[128 = 0]
[ 49 137 133 137 143 116 164 136 151  88 168 176  73 101 106 134 150 107
 122 128 110 105 124  93  87  26 137 132 172  18 154  78  85  83] => [27]
[227 120  85 120  86  95 126 131 126 166 133 122 143 125 163  93  82 108
 137  98 153 136 102 149 187 156 115 174 116  66 105 218 159 157] => [21]
[114 155 115 127 120 121 140 136 116 117 232  73 181  87 168 122 165 119
  52 139 146 115  99  85 106 164 137 180 197   4 111 134  89 141] => [21]
[ 91 165  92 122  99 155 141 142 129 137 166 100  82 143 135 131 169 148
  85 125 158 112  91 135 180 100  93 157 177 131 117 139  51 124] => [21]
[140 150 106 128 106 113 102 148 110 102 161 103 129 140 163 117 130 136
 116 132 133 132 107 100 169 175 100 135 147  76 117 107  94  92] => [21]
[174 125 108 121 122  89 112 156 101 116 157 113 160 137 157 117 113 137
 132 125 129 119 124 125 145 221 125 129  80  74 112 149 156  98] => [21]
[113 118 112 126 151  98 117 157  94  91 152 136 131 150 112 113  91 120
 171 157 104 118 134 127 144 146 120 122  46  54 126 104 150  70] => [27]
[128 101 133 129 155 109 131 139 113 108 145 103 189 116 121  93 103  83
 145 166 111 138 115 119 119 187 151 156  96  12 102 127 164 128] => [27]
[131 160 118 127 104 125 111 143 122 109 177  93 138 122 175 134 168 148
  81 118 143 122 108  91 140 188 116 132 184  94 118 107  77 107] => [21]
[105 153 111 131 110 133 123 132 126 112 167 112 110 126 143 118 137 120
 108 137 136 130 102 104 160 100 105 153 176  60 123 106  70 114] => [21]
[156 149 116 134 113 106  82 132  99  89 173 106 147 132 169 112  98 122
 138 145 116 146 125  85 167 143  98 133 133  51 129  80 107  90] => [21]
[121 137 104 119 130 116 136 160 109 122 160 108 133 142 130 123 137 138
 117 145 135 105 113 141 146 179 121 137  90  93 111 146 126  99] => [21]
[113 139 121 127 121 139 139 128 135 129 160 100 142 113 140 116 151 114
  95 131 141 129 101 116 137 136 126 163 180  76 111 136  93 144] => [21]
[195 107  99 118 120  80 137 148 111 146 145 135 158 122 143 108  87 119
 143 111 135 115 123 148 143 178 140 152  65  51 110 204 192 127] => [21]
[ 78 173 111 130 117 143 111 143 109  91 189  91 111 141 148 135 165 148
  90 148 133 123 107  93 153 123  93 132 175 101 129  73  44  82] => [21]
[132 137  89 122 108 126 134 143 121 135 155 108 110 141 133 105 123 119
 123 131 145 125  91 141 189 126 102 167 135  73 104 160  99 125] => [21]
[ 94 138  86 118 124 135 157 151 117 140 167 108 100 143 107 115 133 125
 115 142 146 107  94 158 176 103 109 170 109  87 107 168 100 125] => [27]
[ 45 136 125 132 154 152 138 135 110  95 183  80 148 127 102 101 139  91
 114 191 117 131  98 112 142 107 122 170 145  26 110  80  79 122] => [27]
[ 57 161 113 134 123 164 129 124 121 106 171  97  97 137 115 117 142 117
 110 166 130 136  99 113 174  42  93 161 181  90 126  79  40 121] => [27]
[ 55 155 129 142 126 148 107 119 126  79 155 101  95 139 120 109 135 101
 129 174 114 154 100  85 174  61  91 148 197  73 130  33  28 103] => [27]
[123 120  88 122 133 115 129 151  97 120 151 113 120 155 106  90  82 102
 164 166 122 126 102 153 196 113 104 166  61  42 105 146 133 108] => [27]
[102 128 100 116 140 129 138 169  99 119 162  85 144 154 119 117 147 140
 116 157 137 104 103 149 152 215 122 143  74 102  96 153 122 105] => [21]
[106 133 112 123 123 140 146 145 134 135 137 114 111 133 120 121 149 128
 110 130 141 118 102 140 149 131 123 149 143 115 111 149 100 133] => [27]
[ 63 121 103 119 145 141 173 154 132 133 140 122  95 143  85 117 146 117
 126 145 135 101  98 161 145 119 128 159 101  96 106 161 111 120] => [27]
[ 48 135 116 129 146 147 141 149 118  95 164  93 119 141 102 103 143 100
 124 177 121 125  90 122 155 122 116 160 136  43 106  96  73 104] => [27]
[ 91 154 102 123 114 136 134 152 119 118 167 111  96 146 133 135 160 151
 102 128 143 106 107 127 158 123 104 133 135 121 120 125  77  96] => [21]
[109 144 125 132 119 137 123 128 129 107 161  99 138 118 146 110 142 107
 108 145 130 140 103  96 147 132 117 154 184  55 115 103  80 125] => [21]
[102 137 141 142 133 127  97 129 121  62 168  88 161 115 155  94 131  79
 126 173 103 160  98  57 141 164 119 151 193   1 112  40  71  99] => [21]

[137 173 121 114  95 128  82 167 151 122 156  90  95 132 117 122 123 166
 127 133 124 123 140 143 173  93 125] => <53>
[168 100  86 148 112 102  79 123 109 134 143 126 137 144  91 130 110 139
 208 116 138 132 141 160  92 111 153] => <53>
[135 120 137 144 173 169 117 143  87 212 128 173 155 166 133 137 136  60
 121 173 138 147 115 136 104 134 126] => <53>
[213  83  68 157  82 119  65 113 120 111 135 125 100 133  81 113 113 180
 200 106 146 101 155 182  46  99 142] => <53>
[158  92  95 156 146 116 121 119  85 162 122 148 144 150 101 135 125  89
 195 131 142 134 128 134  58 117 169] => <46>
[142 135 117 128 120 139 171 142 130 133 120 148 130 154 131 112 136 127
  95 113 134 120 126 122  98 113 173] => <46>
[139 116 100 145 103 101  75 125 124 135 145 137 138 146  90 131 109 130
 168 119 138 135 144 166  97 107 143] => <53>
[149 130 124 152 133 122  75 144  73 181 160 141 148 169 105 145 113 103
 171 154 136 152 136 158 146 113 139] => <53>
[ 74 137 189 105 185 115 155 133  77 175 156 161 222 158 145 158  99  50
 154 149 129 191 111 110 202 152 127] => <46>
[144 110 128 115 114  92 182 108 155  81 116 143 187 105 128 107 115 153
 128  65 138 125 125 108  83 130 165] => <46>
[131 149 118 121 108 130 116 154 143 117 140 122 119 130 119 119 121 146
 129 119 130 128 138 134 141 109 142] => <53>
[138 154 105 126 122 178 152 186 102 175 115 124  81 160 128 124 159 133
 151 151 130 116 130 123 119  69 182] => <53>
[ 86 123 179 117 169  84 142 116  75 144 161 141 233 148 135 157  88  68
 182 134 127 200 115 115 199 165 113] => <46>
[114 187 148  83  87 134 157 156 196  76 144 105 117 101 143 112 124 178
  64  94 121 113 133 118 192 114 128] => <53>
[ 98 126 169 118 186 141 180 128 100 176 133 175 212 148 149 146 124  46
 121 154 134 171 105 109 149 158 136] => <46>
[200  90  77 154  79 117  98 118 142  91 113 146 123 131  93 105 132 177
 156  91 144  91 151 168  23 100 160] => <46>
[120 121 138 133 194 162 104 156  72 226 137 148 156 170 139 150 134  55
 158 177 135 163 117 125 137 121 128] => <46>
[135  86 144 138 150 140 194 110  86 160 108 186 185 145 129 140 127  60
 132 135 141 145 116 125 107 152 161] => <46>
[154 136 115 128  73  83  88 119 153  80 151 134 136 117 102 118 106 171
 135  86 129 115 151 155 132 120 118] => <53>
[170 123  94 143  91 114  83 133 135 125 140 137 112 135 101 120 122 139
 140 112 136 113 142 159  86 103 149] => <53>
[124 103 149 122 143 131 199 109 107 138 118 176 211 127 135 130 122  85
 133 109 139 147 114 112 111 157 166] => <46>
[162  85 113 158 141 141 148 108  84 176 106 181 147 148 117 131 135  79
 132 141 142 127 124 141  54 138 153] => <53>
[154 105  99 144 138 102  94 130 101 162 148 123 158 147  95 137 109 135
 215 125 136 146 139 151  98 104 148] => <53>
[134 159 121 126 110 163 162 163 128 165 115 151 101 139 138 112 150 129
  88 124 127 113 123 123 128  99 173] => <46>
[157  95 115 133 119 112 174 104 145 102 102 164 171 114 124 105 123 126
 123  72 142 128 121 122  38 144 175] => <46>
[127 150 134 134 127 163  60 170 108 185 129 150  91 155 132 123 144  99
 109 160 128 129 119 136 142 110 137] => <46>
[133  93 131 124 139  99 177 109 130 107 116 147 202 123 120 117 116 116
 148  91 140 141 118 116  99 146 167] => <46>
[131 150 133 111  79  92 129 127 186  64 140 116 136 103 120 112 114 174
 106  81 124 123 140 131 151 126 130] => <53>
[ 87 130 190  98 172 128 212 118 108 152 131 166 240 136 159 141 115  53
 116 125 130 168 104  96 176 175 138] => <46>
[131 120 144 141 137 139  97 141  61 202 142 165 162 170 119 149 112  53
 158 171 138 159 121 142 148 134 130] => <46>
[ 97 132 161 119 162 100 122 138  71 156 168 125 200 159 120 162  98  92
 208 136 130 190 129 124 193 132 128] => <53>
[125 170 132 110  85 111 101 144 168  90 148 109 131 113 117 115 114 165
  91  97 123 122 135 141 164 121 122] => <53>
[173 116 115 151 114 150 145 130 112 172 118 192 137 147 126 117 141  92
  47 137 142 112 128 143  78 123 166] => <53>
[112 125 146 113 156 132 188 141  92 149 134 157 183 146 129 135 120 103
 162 126 135 157 118 106 137 132 167] => <46>
[111 125 161 138 131  75 103 109  92 144 160 163 207 148 118 146  89  63
 140 130 130 173 120 140 186 168 116] => <46>
[117 115 170 130 155 135 153 108  91 167 130 203 204 144 136 139 112  42
  87 145 136 158 108 135 156 177 131] => <46>

[152 164 215 165 111 137 144 118 162 152 114 123 132 117  98 194  83 182
 117 106 105 168 113 148 193 120 113 145  90 165 171 153 124 104 152  88
 136 141 126  71 126 135 153 133 114 131 117 132 173 140 147 120 144 130
  26 118  90 124 135 229 109 133 139 143 167 125 134 239 135 125 113 119
 185 164 172 148 122 131  94 160 138 148 131 137  70 143 116 160 101 104
 118 116  95 112 141 120  93 119 154  44 151 116 151 130 142 128  84 150
 131 131 159 128 100 135 161 139 119 131 140 197 122 109 169 101 120 165
 106 147 141  28  81] => [76]
[ 95  84   1 128 101 128 128 127  98 129 176 131 125 138 131 103 132  89
 110 185 130  88 129 183  89 135 133  73 141  92  94 121 123 176 106 140
 150 115 124 151 139 143 116 118  82 139 124 156 172 148 149 153 117 127
 229 125 143 129 118  55 161 125  89 122  63 137 123  68 114 130 121 131
  43 109 101 115 137 132 144  90 165 101 127 100 154 112 119 137 127 134
 140 128 152 190 149 166 117 158 132 164  65 123 116 113 114 129 151 107
  80 120 149 114 142 122  92 120 140 119 123 115 146 151  71 168 145 111
 106 130 115 190 169] => [71]
[166 117  83 142 124 135 125 144 140 147 139 133 160 150 138 153 110 114
 124 127 137 122 159 179 135 121 154  99 105 111 125 153 110 146 110 147
 154 153 173  87 120 124 129 105 169 145 130 105 211  82  30 175 164 142
  74 124 123 124 156 111 135 117  94 115  65 127 115  71  83 107 152 142
 136 109 116 104 127 101  10  52 127 159 125 106 125  79 127 105 128 112
 131 135 142 140 177 119  81 104 137  90 123 142 164 144 123 129 144 147
 114 149 144 142 110 128  84 137 112 139  93 116 145 112 101 162 158 150
 143 112 119 144  95] => [76]
[143 124  61 148 116 141 107 154 126 143 148 116 157 170 133 138 126 104
 125 123 127 117 164 208 117 126 156 101 107 105 112 131 121 149 100 139
 160 144 171  82 115 133 138  92 155 156 120 116 199  94  36 182 160 143
 107 134 127 125 153 123 137 114 102 110  56 132 107  77  86 104 148 142
 144 111 112 102 133  98  13  58 106 153 145  99 138  88 124 103 124 120
 134 121 151 145 169 131  78 107 150  95 105 162 163 144 109 128 153 156
 102 134 151 147 103 127 109 140 105 134  87 133 139 129  96 172 152 152
 142 113 121 165 118] => [71]
[163  91  95 152 116 131 165 132 137 134 166 137 131 112 137 149  61 150
 105 146 117 111 115 141 147 117 137  77  97  99 160 131 127 154 131 122
 143 155 126  82 133 150 130 153  35 110 114 136 222  71 175 130 102 127
  99 103 117 137 130  81 138 130  91 158 115 126 135 188 136 121 115 130
 121 140 150 132 123 141  86 141 163 102 117 105 119 142 116 173 122 125
 136 121 127 133 177 180  92 150 172 102 119 109 125  92 132 131 106 132
 102 114 157  96 123 125 154 148 135 116 123 202 146 110 112  97 142 134
 109 143 113 120 136] => [76]
[ 85 101   1 129  97 128 138 125  87 129 177 118 122 164 133  89 126  88
 113 181 119  88 134 201  75 135 134  76 133  80  86  88 128 159  94 131
 146 116 121 139 135 149 132 109  92 144 113 149 161 171 129 165 126 135
 202 125 140 130 124  89 177 117 103 121  67 141 115  84 116 123 131 133
  42 101 102 114 139 124 116 100 141  94 140  95 161 118 118 136 131 135
 137 117 150 213 165 160 117 156 135 152  53 142 118 118 101 133 167 119
  78 115 151 107 143 127 107 129 131 116 119 119 126 155  74 156 130 104
 110 130 128 177 195] => [71]
[146 152 121 147 120 158  92 154 109 155 125  96 140 179 122 148 139 145
 116  74 105 136 148 244 132 138 148 150 103 105 132 168 140 108 106  87
 167 132 167 117 103 127 174  79 159 184 140 148 189 225  54 166 152 137
  49 132 112 130 139 160 162 119 139 107  97 145 105 133 111 114 123 130
 175 130 139 122 129  99  24 111  62 131 167  97 110  84 106 116 111 129
 135 102 138 114 158 141 114  79 160 109  84 178 163 162  95 118 121 176
 124 127 177 151  84 111 129 140  94 111  97 161 105 132 129 138 129 147
 132 110 150 118 130] => [71]
[177 105  92 159 111 132 130 141 158 160 139 147 164 120 122 187  90 146
 108 139 140 128 148 141 169 113 149  94 100 102 144 198  91 158 128 145
 168 163 172  81 118 132 123  98 133 130 138 137 227  92  78 158 149 130
  82 121 113 108 145 121 129 126  77 130  76 126 123 110  88 108 137 138
 154 130 128 106 128 117  17  64 176 151 109  99  95  86 107 126 109 101
 129 133 121 136 172 156  66  99 146  70 135 138 177 138 128 124 118 142
 112 143 166 152 122 118  96 138 119 148  99 130 158 106 101 154 150 150
 128 119 125 121  55] => [76]

[119 133 124 139 137 136 129 137 121 126 128 137 126 129 125 131 129 118
 129 127 131 121 136 133 116 130 120 125 125 127 135 131 118 132 130 101
 122 115 128 128 127 133 129 132 108 132 128 144 110 132 128 124 130 136
 119 123 113 109 138 127 125 123 134 126 140 127 111 118 121 138 127 133
 125 128 132  40 139] => <98>
[134 120 126 111  92 131 121 149 139 124 121 124 126 131 124 122 124 122
 123 127 125 142 120 123 143 120 134 111 137 127 113 131 140 126 131 195
 122 141 130 127 155 113 132 125 126 119 126 123 145 124 125 139 123 122
 129 127 137 163 120 132 125 131 126 122 129 134 161 133 129 105 131 133
 133 112 124 255 121] => <95>
[118 136 129 141  98 151 123 133 121 124 125 139 127 134 124 142 130 114
 133 127 134 114 135 135 109 132 116 136 123 127 136 133 110 140 134  79
 115 105 131 136 126 143 133 135  96 139 127 156 111 147 129 117 121 142
 112 129 107  84 167 126 127 117 138 128 150 125 104 112 110 143 125 130
 123 142 134  20 144] => <98>
[125 136 117 128 163 141 126 132 126 130 120 141 119 135 121 138 131 138
 135 127 133 122 137 139 105 141 115 140 119 125 137 146 107 141 133  94
 114 104 130 142 132 142 133 126  94 139 123 149 102 161 127 118 124 145
 111 132 106 109 166 125 122 117 140 126 144 125  94 114 107 144 127 135
 122 132 132  28 144] => <98>
[125 130 124 127 141 122 134 131 127 128 127 132 128 129 126 127 128 115
 127 130 128 131 130 130 124 127 126 123 129 128 131 127 126 128 129 117
 126 126 125 127 131 123 128 127 124 128 128 129 128 116 127 130 129 130
 127 125 121 130 129 131 126 127 129 124 131 129 133 125 126 128 128 134
 135 124 129 119 132] => <98>
[122 134 127 132 117 139 129 130 122 127 125 136 126 131 126 138 130 134
 133 130 133 117 135 135 111 134 119 140 121 128 136 135 115 136 131  88
 123 113 132 135 122 141 131 129 107 137 126 143 114 145 129 119 143 142
 117 132 115  84 159 124 127 121 136 129 142 124 106 116 114 136 126 131
 123 140 133  28 141] => <98>
[121 137 128 138 150 152 122 136 121 123 123 138 126 134 119 143 131 134
 134 127 136 112 138 136 100 133 116 141 120 127 135 139 108 143 134  96
 113 103 136 138 131 145 134 132  95 141 125 163 101 157 129 117 136 145
 113 132 103  81 173 125 128 116 140 130 152 124  94 116 106 145 125 130
 121 149 133  16 145] => <98>
[131 125 124 125 143 126 127 136 131 127 126 129 126 131 126 126 126 126
 126 127 126 134 125 127 135 126 130 116 132 128 125 129 136 127 130 171
 125 134 127 127 141 120 129 127 130 125 127 121 136 123 127 132 134 124
 126 126 130 140 124 129 127 131 126 125 127 131 139 129 128 128 130 132
 131 120 126 187 127] => <95>
[138 127 122 113 169 131 127 130 139 136 125 123 123 130 127 129 130 156
 130 131 125 134 127 129 131 136 130 133 126 126 121 136 126 129 127 145
 134 131 132 140 131 135 126 118 125 126 125 121 134 141 127 130 132 131
 132 136 136 143 133 125 128 131 127 130 120 128 131 137 126 125 130 121
 129 126 126 189 124] => <98>
[133 125 129 118 103 130 126 131 135 130 126 122 128 127 130 126 128 139
 128 128 127 129 125 127 132 126 132 123 130 128 123 129 132 127 127 159
 130 135 131 130 132 126 129 125 132 127 127 119 138 131 128 133 132 127
 133 131 145 144 126 128 129 130 126 130 122 129 137 133 129 118 130 123
 130 125 125 186 119] => <98>
[119 136 127 141 128 138 125 129 124 127 127 136 127 132 124 138 129 116
 132 128 132 121 137 135 113 132 117 135 124 128 136 132 117 135 131  93
 117 113 129 130 123 140 132 132 109 138 128 148 108 142 129 120 131 138
 116 127 108  89 152 127 127 121 136 128 148 125 107 115 117 141 126 131
 124 138 132   2 140] => <98>
[134 115 131 110 114 142 117 151 140 119 121 119 128 132 127 122 123 137
 123 122 126 143 115 121 144 113 133 109 140 128 104 127 136 125 132 209
 124 139 134 125 160 114 129 128 136 128 123 123 158 121 127 140 117 119
 133 128 138 168 101 131 128 131 123 123 127 134 164 135 131 101 132 126
 136 119 125 255 117] => <95>
[138 117 125 110 101 140 118 158 137 122 120 126 126 135 125 119 123 123
 123 126 126 146 115 122 141 116 132 104 138 127 111 130 140 126 133 229
 121 137 132 125 158 107 130 125 130 126 123 118 151 124 125 142 131 124
 130 128 134 181 105 132 125 130 126 119 131 137 171 133 128  98 132 132
 135 112 121 255 120] => <95>
[121 132 124 133 124 132 128 129 120 128 125 137 127 131 126 132 128 119
 129 127 130 121 134 132 116 129 123 125 128 128 134 129 123 131 131 105
 121 118 123 126 128 131 130 132 116 132 128 137 113 125 128 126 130 132
 120 121 115 114 135 130 126 124 132 125 134 127 115 119 127 141 127 136
 126 128 129  71 135] => <98>
[139 116 127 104 147 142 115 161 144 120 116 121 125 135 124 121 123 134
 123 127 125 147 114 122 152 115 134 103 141 127 100 132 144 127 131 231
 122 141 137 129 165 107 132 122 132 124 120 120 158 122 125 144 126 123
 129 129 142 186 108 134 127 131 125 120 129 136 180 135 126  88 134 129
 135 113 122 255 118] => <95>
[126 136 125 130 125 127 129 126 126 131 127 128 125 129 127 131 128 123
 129 127 128 125 133 131 123 130 124 129 126 128 121 131 124 129 128 116
 123 125 127 129 126 130 129 126 117 130 128 133 119 132 128 126 159 131
 126 128 119 124 135 127 126 127 130 127 132 127 119 125 125 134 127 133
 126 129 130  91 131] => <98>
[136 115 126 106  89 140 117 165 141 120 120 123 127 136 124 122 122 114
 122 126 124 149 120 122 146 116 131 101 141 128 108 130 141 127 134 226
 122 141 132 125 164 104 129 125 133 125 123 120 153 120 124 142 128 123
 132 125 134 189  99 134 125 130 126 118 131 137 180 138 127  99 133 136
 135 112 122 255 122] => <95>
[122 132 122 132 134 127 130 134 121 127 127 139 124 132 122 133 130 112
 130 126 130 123 136 134 115 135 119 129 125 127 139 134 119 134 131  98
 118 116 124 132 129 132 130 129 108 132 128 141 112 129 128 121 128 136
 115 125 110 108 144 129 126 122 135 125 140 127 108 117 119 134 127 137
 125 127 131  24 141] => <98>
